m =
[[ 19.6  -8.8  19.6   2.4]
 [  7.3   0.1   7.3  -1.2]
 [-12.9   6.2 -12.9  -4.6]
 [  6.1  -0.4   6.1  -1.3]
 [  1.3  -0.3   1.3  -2.3]
 [-16.5   8.1 -16.5  -5.6]
 [-21.9  -5.0 -21.9  -5.5]
 [-24.0   9.8 -24.0  -7.1]
 [ -8.9  -1.6  -8.9  -2.3]
 [-13.1   5.9 -13.1  -4.9]
 [ -4.1   2.3  -4.1  -2.8]
 [ -0.1  -6.2  -0.1  12.1]
 [  0.6  -4.3   0.6   5.5]]
m[0,0] -> 19.6
m[7,3] -> -7.1
m[3] -> [6.1, -0.4, 6.1, -1.3]
m[12,0] -> 0.6
m[7] -> [-24.0, 9.8, -24.0, -7.1]
m[6,0] -> -21.9
m[1,2] -> 7.3
m[:, 1] -> [-8.8, 0.1, 6.2, -0.4, -0.3, 8.1, -5.0, 9.8, -1.6, 5.9, 2.3, -6.2, -4.3]
m[1,0] -> 7.3
m[9,0] -> -13.1
m[4,3] -> -2.3
m[4] -> [1.3, -0.3, 1.3, -2.3]
m[10,3] -> -2.8
m[6,1] -> -5.0
m[8,0] -> -8.9
m[:, 2] -> [19.6, 7.3, -12.9, 6.1, 1.3, -16.5, -21.9, -24.0, -8.9, -13.1, -4.1, -0.1, 0.6]
m[11,0] -> -0.1
m[5,0] -> -16.5
m[9,1] -> 5.9
m[7,1] -> 9.8
m[12,2] -> 0.6
m[1,1] -> 0.1
m[3,3] -> -1.3
m[8,2] -> -8.9
m[10,0] -> -4.1
m[0,1] -> -8.8
m[5,1] -> 8.1
m[11,2] -> -0.1
m[4,1] -> -0.3

A = ((-0.51, 5.45, 0.54, 3.98, 3.57, 1.93, 2.01, -0.48, -1.90, 1.82, -0.78, -0.73, 2.83), (0.41, -1.90, 0.22, -1.15, -2.70, -5.32, -4.51, 1.16, -0.87, -7.72, 1.87, 1.58, -6.56), (-0.79, -4.88, -0.77, -4.52, -4.09, -4.18, -3.70, -1.83, -1.32, -2.89, -2.77, -1.40, -4.38), (0.11, -0.28, -2.09, -1.11, -1.95, -4.08, -3.06, -1.35, 1.59, -5.92, 0.44, -1.61, -1.89), (0.13, -6.68, -1.91, -4.19, -3.54, 0.04, -2.68, 0.06, 0.33, -2.89, 0.44, 1.71, -3.72), (1.22, 0.23, 0.33, 0.42, -1.12, -0.92, 0.25, 2.34, 1.62, -2.23, 2.06, 1.34, -0.29), (-0.07, -3.27, -1.28, -0.88, -0.90, 0.32, -1.45, 0.68, -0.98, -2.85, 1.30, 2.49, -3.37), (1.20, 2.27, 4.17, 2.39, 2.19, -0.84, 4.13, 3.67, -0.36, 3.66, 1.68, 1.97, 1.29), (0.33, -0.28, 2.39, 0.01, 1.06, -2.34, 1.86, 0.84, 0.06, 2.04, -1.16, -0.65, 0.46), (-0.99, -1.70, -0.38, -0.87, 0.37, -1.65, 0.85, -2.63, -1.68, 1.32, -2.60, -2.10, -0.80), (-0.60, 0.87, 0.50, 0.63, 2.12, 4.77, 2.42, -0.80, -0.07, 6.32, -1.53, -0.66, 4.05))
A[-11][0]	-0.51
A[5]	[1.22, 0.23, 0.33, 0.42, -1.12, -0.92, 0.25, 2.34, 1.62, -2.23, 2.06, 1.34, -0.29]
A[-9][-1]	-4.38
A[3][9]	-5.92
A[-2][1]	-1.70
A[0][-11]	0.54
A[4][0]	0.13
A[-11][3]	3.98
A[4][8]	0.33
A[10][12]	4.05
A[:, -6]	[-0.48, 1.16, -1.83, -1.35, 0.06, 2.34, 0.68, 3.67, 0.84, -2.63, -0.80]
A[6]	[-0.07, -3.27, -1.28, -0.88, -0.90, 0.32, -1.45, 0.68, -0.98, -2.85, 1.30, 2.49, -3.37]
A[-5][-4]	-2.85
A[-2][9]	1.32
A[6][-13]	-0.07
A[-3][-11]	2.39
A[2][3]	-4.52
A[2][-13]	-0.79
A[1][-9]	-2.70
A[:, -3]	[-0.78, 1.87, -2.77, 0.44, 0.44, 2.06, 1.30, 1.68, -1.16, -2.60, -1.53]
A[-7][-3]	0.44
A[-2]	[-0.99, -1.70, -0.38, -0.87, 0.37, -1.65, 0.85, -2.63, -1.68, 1.32, -2.60, -2.10, -0.80]
A[0]	[-0.51, 5.45, 0.54, 3.98, 3.57, 1.93, 2.01, -0.48, -1.90, 1.82, -0.78, -0.73, 2.83]
A[-3][3]	0.01
A[-5][11]	2.49
A[:, 5]	[1.93, -5.32, -4.18, -4.08, 0.04, -0.92, 0.32, -0.84, -2.34, -1.65, 4.77]
A[1][10]	1.87
A[:, 8]	[-1.90, -0.87, -1.32, 1.59, 0.33, 1.62, -0.98, -0.36, 0.06, -1.68, -0.07]
A[-3][-8]	-2.34
A[-10][6]	-4.51
A[-8]	[0.11, -0.28, -2.09, -1.11, -1.95, -4.08, -3.06, -1.35, 1.59, -5.92, 0.44, -1.61, -1.89]
A[8][-13]	0.33
A[-6][5]	-0.92
A[0][5]	1.93
A[-4]	[1.20, 2.27, 4.17, 2.39, 2.19, -0.84, 4.13, 3.67, -0.36, 3.66, 1.68, 1.97, 1.29]

x = [[-0.87, 0.59, 2.58, 0.60, 5.97, 3.73, -0.33], [-1.00, -6.00, -2.71, -5.98, 6.50, 6.27, 5.11], [-3.06, -1.81, -0.97, 0.07, 7.54, 4.31, 2.56], [-2.79, 0.69, -5.87, -0.58, -6.95, -3.66, 2.89], [-3.05, -2.54, 1.37, -2.88, 4.63, 2.53, -0.54]]
x[0, 0]	-0.87
x[3, 4]	-6.95
x[3]	[-2.79, 0.69, -5.87, -0.58, -6.95, -3.66, 2.89]
x[0, 3]	0.60
x[4, 1]	-2.54
x[:, 0]	[-0.87, -1.00, -3.06, -2.79, -3.05]
x[:, 5]	[3.73, 6.27, 4.31, -3.66, 2.53]
x[0]	[-0.87, 0.59, 2.58, 0.60, 5.97, 3.73, -0.33]
x[3, 3]	-0.58
x[0, 6]	-0.33
x[:, 2]	[2.58, -2.71, -0.97, -5.87, 1.37]
x[4, 2]	1.37
x[1, 4]	6.50
x[4]	[-3.05, -2.54, 1.37, -2.88, 4.63, 2.53, -0.54]
x[1]	[-1.00, -6.00, -2.71, -5.98, 6.50, 6.27, 5.11]
x[:, 1]	[0.59, -6.00, -1.81, 0.69, -2.54]
x[2, 3]	0.07
x[3, 0]	-2.79
x[2, 2]	-0.97
x[0, 4]	5.97
x[:, 4]	[5.97, 6.50, 7.54, -6.95, 4.63]
x[3, 1]	0.69
x[1, 5]	6.27
x[2, 0]	-3.06
x[2]	[-3.06, -1.81, -0.97, 0.07, 7.54, 4.31, 2.56]
x[3, 6]	2.89
x[0, 5]	3.73

B = -2.57   2.27   7.20   7.65   5.10  -1.40  -3.73  -4.17
B[0]: -2.57
B[5]: -1.40
B[3]: 7.65

W = [128, 190, 109, 179, 60, 170, 163, 221, 185, 136, 94, 57, 149, 92, 121]
W[0] => 128
W[-7] => 185
W[-6] => 136
W[1] => 190
W[-5] => 94
W[-8] => 221

a =
[[ 0.63 -4.96 -1.55 -5.65]
 [ 2.05  5.75  0.69  3.36]
 [ 0.99 -4.77 -1.65 -5.89]
 [ 2.86 -2.91 -1.85 -6.16]
 [ 3.70  5.06 -0.19  0.63]
 [ 3.42  5.32  0.03  1.29]
 [ 0.34 -4.96 -1.50 -5.49]
 [-1.94  3.99  1.82  6.17]
 [-2.15  3.75  1.87  6.19]
 [-3.09 -4.69  0.38 -0.03]
 [ 2.38 -3.53 -1.85 -6.16]
 [ 2.33  5.75  0.57  3.02]
 [-3.09  2.46  1.93  6.10]]
Rows and columns are counted from 0.
row 0 col 0	0.63
row 12 col 0	-3.09
row 4 col 2	-0.19
row 9 col 1	-4.69
row 8 col 2	1.87
row 12 col 3	6.10
row 5 col 3	1.29
row 2 col 1	-4.77
row 12 col 1	2.46
row 7 col 0	-1.94
row 6 col 1	-4.96
row 2 col 2	-1.65
row 8 col 1	3.75
row 10 col 1	-3.53
row 0 col 2	-1.55
row 9 col 2	0.38
row 11 col 3	3.02
row 11 col 1	5.75
row 2 col 3	-5.89
row 6 col 0	0.34
row 1 col 1	5.75
row 2 col 0	0.99
row 4 col 0	3.70
row 5 col 2	0.03
row 7 col 1	3.99
row 1 col 2	0.69
row 3 col 2	-1.85
row 5 col 0	3.42

grid = array([7914, 3928, 4678, 4480, 4218, 4868, 4919, 3994, 2667, 3573, 4988])
grid[-11] => 7914
grid[-7] => 4218
grid[1] => 3928
grid[5] => 4868
grid[8] => 2667
grid[7] => 3994
